[[138 113 147 122 126 128 118]
 [119 124 136 124 136 137 136]
 [144 123 127 122 123 118 130]
 [141 135 135 131 137 125 138]
 [151 121 111 125 127 128 115]
 [129 144 114 139 135 134 136]]
->
[[138 113 147 122 126 128 118]
 [119 124 136 124 136 137 136]
 [141 135 135 131 137 125 138]
 [144 123 127 122 123 118 130]
 [129 144 114 139 135 134 136]
 [151 121 111 125 127 128 115]]

[[128 132 101 127 142 132 132 137 128 131 128 127 112 134 129 138]
 [128 122 123 128 145 124 127 134 123 125 135 134 126 130 128 139]
 [128 133 133 129 117 135 126 126 141 141 129 127 130 124 127 136]]
->
[[128 133 133 129 117 135 126 126 141 141 129 127 130 124 127 136]
 [128 122 123 128 145 124 127 134 123 125 135 134 126 130 128 139]
 [128 132 101 127 142 132 132 137 128 131 128 127 112 134 129 138]]

[[126 117 124 126 131 123 115 133 134 147 129]
 [130 146 130 122 101 141 136 120 124 117 112]
 [125 139 135 118 108 141 141 122 123 117 116]
 [132 144 127 132 119 131 133 123 125 116 122]
 [130  99 121 140 150 123 127 145 139 146 138]]
->
[[125 139 135 118 108 141 141 122 123 117 116]
 [130 146 130 122 101 141 136 120 124 117 112]
 [132 144 127 132 119 131 133 123 125 116 122]
 [126 117 124 126 131 123 115 133 134 147 129]
 [130  99 121 140 150 123 127 145 139 146 138]]

[[123 121 111 101 115 129 125 129 124 128 130 120 121 109 111]
 [120 123 130 117 117 139 123 118 126 126 136 105 118 123 129]
 [126 134 127 131 133 109 117 138 138 122 123 124 124 118 132]]
->
[[120 123 130 117 117 139 123 118 126 126 136 105 118 123 129]
 [126 134 127 131 133 109 117 138 138 122 123 124 124 118 132]
 [123 121 111 101 115 129 125 129 124 128 130 120 121 109 111]]

[[145 108 150 125]
 [110 149 106 131]
 [114 144 110 130]]
->
[[145 108 150 125]
 [114 144 110 130]
 [110 149 106 131]]

[[147 109 147 151 152]
 [125 126 126 126 125]
 [126 126 127 127 126]
 [149 106 149 154 155]
 [120 134 121 119 119]
 [116 142 116 114 113]
 [128 128 128 128 128]
 [122 131 123 121 121]]
->
[[149 106 149 154 155]
 [147 109 147 151 152]
 [128 128 128 128 128]
 [126 126 127 127 126]
 [125 126 126 126 125]
 [122 131 123 121 121]
 [120 134 121 119 119]
 [116 142 116 114 113]]

[[114 128 115 132 116]
 [100 128 123 156 104]
 [119 105 139 120 119]
 [118 128 121 128 124]
 [120 107 138 121 120]
 [122 112 136 122 122]
 [131 129 125 133 125]]
->
[[119 105 139 120 119]
 [120 107 138 121 120]
 [122 112 136 122 122]
 [131 129 125 133 125]
 [100 128 123 156 104]
 [118 128 121 128 124]
 [114 128 115 132 116]]
